Here is a tiny trained network, its code and every weight. The questions are about switching its units off for an input and a target symbol, where a switched-off unit gives its printed mean instead of its output.

import numpy as np


def w(rows, s, z=0):
    codes = np.array(rows[::2]) - 128.0
    scale = np.full(codes.shape[1], s)
    scale[-1] = z or s
    return codes * scale


def norm(h):
    return h / np.sqrt((h * h).mean(-1, keepdims=True) + 1e-5)


def f(y):
    return np.maximum(y, 0)


def softmax(a):
    e = np.exp(a - a.max(-1, keepdims=True))
    return e / e.sum(-1, keepdims=True)


def log_softmax(a):
    a = a - a.max(-1, keepdims=True)
    return a - np.log(np.exp(a).sum(-1, keepdims=True))


def net(x, mask):
    ids = ['ΓΠΣΩβμτ'.index(c) for c in x.split()]
    T = len(ids)
    res = E[ids] + P[:T]
    u = 0
    for l in range(2):
        r = norm(res)
        for j in range(2):
            rows = slice(3 * j, 3 * j + 3)
            q, k, v = (r @ M[l][rows].T for M in (Q, K, V))
            z = softmax(np.where(np.tri(T) > 0, q @ k.T / 3**0.5, -1e9)) @ v
            o = O[l][rows]
            res = res + np.where(mask[u + j], z, o[:, -1]) @ o[:, :-1]
        u += 2
        y = f(norm(res) @ A[l][:, :-1].T + A[l][:, -1])
        res = res + np.where(mask[u : u + 4], y, B[l][:, -1]) @ B[l][:, :-1]
        u += 4
    return log_softmax(norm(res)[-1] @ U[:, :-1].T + U[:, -1])


Q, K, V, O, A, B = {}, {}, {}, {}, {}, {}
E = w([
[144,111,98,126,145,190,130,239],'Γ',
[128,98,183,3,84,128,214,157],'Π',
[97,84,122,117,45,193,85,216],'Σ',
[185,138,92,112,97,75,18,196],'Ω',
[82,155,67,166,45,131,227,163],'β',
[63,78,14,89,162,154,98,84],'μ',
[178,70,21,141,77,89,70,91],'τ',
],0.016)
P = w([
[254,244,92,15,93,222,158,65],'0',
[208,214,79,57,94,216,121,117],'1',
[181,191,80,81,104,201,116,136],'2',
[162,176,83,84,115,177,120,148],'3',
[145,158,88,92,122,157,118,159],'4',
[133,142,88,93,138,136,124,165],'5',
[121,126,94,99,148,119,125,169],'6',
[109,114,103,104,157,101,129,177],'7',
[101,98,115,115,169,86,128,180],'8',
[89,81,127,122,173,70,127,188],'9',
[81,67,145,127,181,53,127,192],'10',
[68,49,158,138,191,36,124,196],'11',
[54,32,167,146,197,20,121,211],'12',
[43,4,175,159,215,4,128,213],'13',
],0.0084)
Q[0] = w([
[128,131,106,142,36,8,155,223],'L0H0',
[44,14,83,93,101,194,62,208],'L0H0',
[137,135,208,222,146,145,150,51],'L0H0',
[129,227,190,181,157,61,143,82],'L0H1',
[98,40,60,105,74,116,203,232],'L0H1',
[192,115,151,113,149,131,115,74],'L0H1',
],0.011)
K[0] = w([
[62,114,169,112,171,81,131,206],'L0H0',
[105,21,140,156,147,43,137,97],'L0H0',
[179,178,137,76,117,159,103,91],'L0H0',
[216,123,152,88,124,252,108,111],'L0H1',
[96,60,181,163,146,62,133,121],'L0H1',
[174,155,109,133,103,180,158,95],'L0H1',
],0.015)
V[0] = w([
[156,216,138,168,92,62,125,98],'L0H0',
[127,110,59,65,147,52,79,114],'L0H0',
[34,144,152,83,160,187,151,110],'L0H0',
[97,228,115,236,165,64,182,65],'L0H1',
[130,254,148,150,167,83,72,109],'L0H1',
[108,113,158,105,65,125,57,58],'L0H1',
],0.0093)
O[0] = w([
[122,58,156,173,106,103,48,142,73],'L0H0',
[94,241,150,132,66,114,43,160,146],'L0H0',
[64,98,130,166,243,220,118,176,114],'L0H0',
[2,125,99,189,89,104,63,116,97],'L0H1',
[36,99,41,42,121,151,100,149,2],'L0H1',
[91,252,101,130,206,94,197,212,38],'L0H1',
],0.0092,0.0068)
A[0] = w([
[45,235,132,178,129,158,171,198,144],'L0N0',
[38,135,140,165,142,154,110,103,254],'L0N1',
[154,74,158,160,104,201,154,138,123],'L0N2',
[79,123,55,141,206,72,77,1,140],'L0N3',
],0.0087,0.0023)
B[0] = w([
[188,152,127,151,125,196,187,16,165],'L0N0',
[33,134,182,176,179,164,154,183,164],'L0N1',
[6,61,47,172,149,106,48,153,254],'L0N2',
[193,255,251,120,110,135,129,3,142],'L0N3',
],0.009,0.0074)
Q[1] = w([
[175,42,81,165,128,26,84,171],'L1H0',
[131,61,166,248,19,195,231,106],'L1H0',
[139,117,174,45,181,179,18,132],'L1H0',
[138,158,103,129,151,38,48,122],'L1H1',
[93,241,101,116,178,79,46,10],'L1H1',
[91,132,254,74,184,133,65,182],'L1H1',
],0.0093)
K[1] = w([
[93,116,130,98,106,103,171,173],'L1H0',
[95,88,252,180,183,104,88,124],'L1H0',
[128,134,34,81,101,207,196,169],'L1H0',
[131,157,85,119,111,119,52,107],'L1H1',
[132,156,74,59,169,113,97,11],'L1H1',
[191,162,36,137,162,119,162,199],'L1H1',
],0.014)
V[1] = w([
[209,105,173,215,171,154,44,44],'L1H0',
[178,129,42,130,120,29,192,96],'L1H0',
[124,110,121,144,177,103,100,250],'L1H0',
[90,89,151,88,161,79,182,76],'L1H1',
[103,113,132,49,116,85,102,139],'L1H1',
[135,176,149,131,146,84,52,124],'L1H1',
],0.011)
O[1] = w([
[254,176,183,38,123,235,77,131,109],'L1H0',
[62,38,169,132,50,114,39,137,107],'L1H0',
[177,156,70,115,34,101,161,154,147],'L1H0',
[104,134,82,26,74,192,107,172,22],'L1H1',
[178,137,202,84,209,123,184,170,65],'L1H1',
[150,90,126,143,82,175,174,163,2],'L1H1',
],0.0096,0.0051)
A[1] = w([
[191,162,169,86,121,130,155,74,252],'L1N0',
[52,131,131,122,171,153,235,159,124],'L1N1',
[216,188,149,148,10,98,50,98,25],'L1N2',
[111,97,193,90,101,176,93,85,35],'L1N3',
],0.013,0.0024)
B[1] = w([
[5,103,96,215,90,45,79,142,198],'L1N0',
[144,96,255,5,139,109,80,121,178],'L1N1',
[183,205,175,6,121,21,53,103,254],'L1N2',
[177,71,113,177,71,186,237,180,150],'L1N3',
],0.0075,0.0098)
U = w([
[133,198,88,105,116,126,190,151,2],'Γ',
[105,108,159,23,198,133,195,165,230],'Π',
[201,126,110,148,200,94,255,144,182],'Σ',
[160,197,140,78,118,82,60,119,94],'Ω',
[39,103,91,145,157,96,117,153,112],'β',
[111,213,165,138,239,163,119,112,193],'μ',
[202,79,155,116,119,188,143,136,159],'τ',
],0.0093,0.0023)

Each question gives the input, a string of symbols that net reads in full, and the target symbol t.
The units are the heads (3 rows each of Q, K, V and O) and the neurons (one row each of A and B). Each row of codes is followed by its name. A weight is (code - 128) times the scale printed after its matrix; where a second scale follows, it is the last column's (O, A, B and U).
mask holds one flag per unit, layer by layer, with each layer's heads first. A switched-off unit (its flag False) gives its mean, the last column of its rows in O or B, instead of its output. The means were averaged over made-up inputs and are rounded, as every weight is.
A unit's drop is (log p(t) with every unit on - log p(t) with that unit switched off) / (log p(t) with every unit on - log p(t) with every unit switched off).
k most important neurons: the k neurons with the biggest drops, biggest first
k most important neurons of layer l: the k neurons of layer l with the biggest drops, biggest first
heads that matter: for each layer, one digit per head in row order, 1 if its drop is at least 0.15 and else 0, layers parted by /
input τ β Σ Σ Ω β Ω β β μ Σ Γ Σ, target Σ: heads that matter -> 11 / 00
input Σ β β μ β β Γ Ω Γ, target Π: 2 most important neurons of layer 1 -> L1N1, L1N2
input μ β β Π β, target Π: heads that matter -> 00 / 01
input Ω β Γ Γ Π Ω Σ Γ β Σ Ω, target Σ: heads that matter -> 00 / 11
input Σ β β β β μ Ω Σ, target μ: heads that matter -> 10 / 10
input Σ β β β β Σ Π Σ Π, target Σ: 2 most important neurons of layer 0 -> L0N2, L0N1
input Σ Ω Σ β Σ β Π Ω, target Σ: heads that matter -> 01 / 11
input Σ β β β β β Σ β β β τ τ Γ, target Ω: heads that matter -> 10 / 00
input Σ β β Ω β τ β τ β Ω β μ Σ, target μ: heads that matter -> 10 / 00
input β β Σ Π, target Π: most important neuron of layer 1 -> L1N2
input Σ β Π β Σ β β β β Σ β Ω β Π, target β: 2 most important neurons of layer 0 -> L0N0, L0N1
input Π β μ β Σ Σ β Σ Ω β Σ β, target Σ: heads that matter -> 01 / 10
input β β Σ Σ μ Σ Σ Π β β β τ Π Σ, target Ω: heads that matter -> 11 / 00
input β β β β Σ β Σ Ω Σ Σ Σ, target Σ: heads that matter -> 01 / 00
input Σ Σ β β, target β: heads that matter -> 10 / 00
input Σ β Γ β β Σ Σ Π μ Ω β β Γ Ω, target β: 2 most important neurons of layer 1 -> L1N2, L1N1
input β β β β β Ω Σ β Σ Γ β μ, target μ: most important neuron -> L0N1
input Π Σ Ω Σ Σ Ω Γ, target Π: 2 most important neurons -> L1N1, L0N2
input Γ Σ β β β μ β, target μ: 2 most important neurons -> L0N3, L0N1
input Σ μ Ω β, target β: 2 most important neurons -> L1N2, L0N2
input μ Π β β Π Γ β Γ β, target Γ: 2 most important neurons -> L1N2, L0N2
